Here is a tiny trained network, its code and every weight. The questions are about switching its units off for an input and a class, where a switched-off unit gives its printed mean instead of its output.

import numpy as np


def w(rows, s, z=0):
    codes = np.array(rows[::2]) - 128.0
    scale = np.full(codes.shape[1], s)
    scale[-1] = z or s
    return codes * scale


def f(y):
    return y / 2 * (1 + np.tanh(0.7978845608 * (y + 0.044715 * y**3)))


def log_softmax(a):
    a = a - a.max(-1, keepdims=True)
    return a - np.log(np.exp(a).sum(-1, keepdims=True))


def net(x, mask):
    res = np.array(x, float).reshape(1, 3) / 4 @ E
    y = f(res @ A[0][:, :-1].T + A[0][:, -1])
    res = res + np.where(mask, y, B[0][:, -1]) @ B[0][:, :-1]
    return log_softmax(res[-1] @ U[:, :-1].T + U[:, -1])


A, B = {}, {}
E = w([
[87,132,236,44,124],'x0',
[36,72,109,120,8],'x1',
[63,53,103,82,173],'x2',
],0.014)
A[0] = w([
[92,99,164,89,85,85],'N1',
[91,106,143,120,116,148],'N2',
[79,109,100,86,162,182],'N3',
[58,66,18,93,136,255],'N4',
[47,94,105,83,161,117],'N5',
[142,206,101,138,166,161],'N6',
[138,169,141,154,167,192],'N7',
[150,133,138,167,188,190],'N8',
[82,147,123,158,59,190],'N9',
[88,158,117,180,8,225],'N10',
[49,163,190,136,140,201],'N11',
[147,131,176,95,189,129],'N12',
[134,140,94,181,99,86],'N13',
[133,98,133,157,163,203],'N14',
[143,111,59,148,111,207],'N15',
],0.014,0.0041)
B[0] = w([
[72,115,92,169,165,195],'N1',
[79,134,140,180,130,169],'N2',
[86,128,172,120,149,189],'N3',
[30,132,141,142,119,251],'N4',
[104,171,89,139,140,207],'N5',
[183,64,70,89,157,199],'N6',
[231,94,90,93,161,187],'N7',
[126,132,92,61,203,201],'N8',
[144,93,123,150,23,202],'N9',
[200,93,111,200,60,243],'N10',
[99,202,167,176,68,193],'N11',
[156,169,171,94,119,202],'N12',
[154,113,156,179,123,178],'N13',
[122,70,128,120,254,162],'N14',
[72,127,135,173,118,202],'N15',
],0.0092,0.017)
U = w([
[145,108,36,85,214,74],'0',
[111,96,72,219,54,254],'1',
[32,132,94,151,181,16],'2',
[169,211,255,42,120,41],'3',
],0.0078,0.00087)

Each question gives the input, the list of numbers given to net, and the class t.
The units are the neurons (one row each of A and B). Each row of codes is followed by its name. A weight is (code - 128) times the scale printed after its matrix; where a second scale follows, it is the last column's (A, B and U).
mask holds one flag per neuron, in row order. A switched-off neuron (its flag False) gives its mean, the last column of its row in B, instead of its output. The means were averaged over made-up inputs and are rounded, as every weight is.
A unit's drop is (log p(t) with every unit on - log p(t) with that unit switched off) / (log p(t) with every unit on - log p(t) with every unit switched off).
The circuit of an input: a set's keep is (log p(t) with only the set's units on - log p(t) with every unit switched off) / (log p(t) with every unit on - log p(t) with every unit switched off). Starting from the 12 units with the biggest drops (on a tie, the unit counted first), units are removed one at a time, each time the one whose removal leaves the highest keep (on an exact tie, the one counted first), for as long as the keep stays at least 0.8.
units of the circuit, in order: the units of the circuit, biggest drop first
unit that matters most: the unit with the biggest drop
k most important neurons: the k neurons with the biggest drops, biggest first
drop when u is switched off: that unit's drop, to one decimal
input [2,-7,-1], class 0: unit that matters most => N6
input [8,2,-5], class 1: units of the circuit, in order => N1; N8
input [-6,0,2], class 2: units of the circuit, in order => N10; N9
input [1,0,2], class 2: 2 most important neurons => N10; N9
input [4,-8,6], class 3: 3 most important neurons => N12; N1; N3
input [0,-1,-4], class 0: units of the circuit, in order => N11; N9; N4
input [4,-8,-5], class 0: 2 most important neurons => N6; N7
input [4,-7,4], class 3: 2 most important neurons => N12; N1
input [7,-2,4], class 3: 2 most important neurons => N12; N4
input [3,-4,4], class 3: units of the circuit, in order => N12; N1
input [-1,-4,0], class 0: drop when N7 is switched off => 0.0
input [7,-4,5], class 3: drop when N12 is switched off => 0.2
input [6,-5,7], class 3: drop when N12 is switched off => 0.4
input [3,-5,4], class 3: units of the circuit, in order => N12
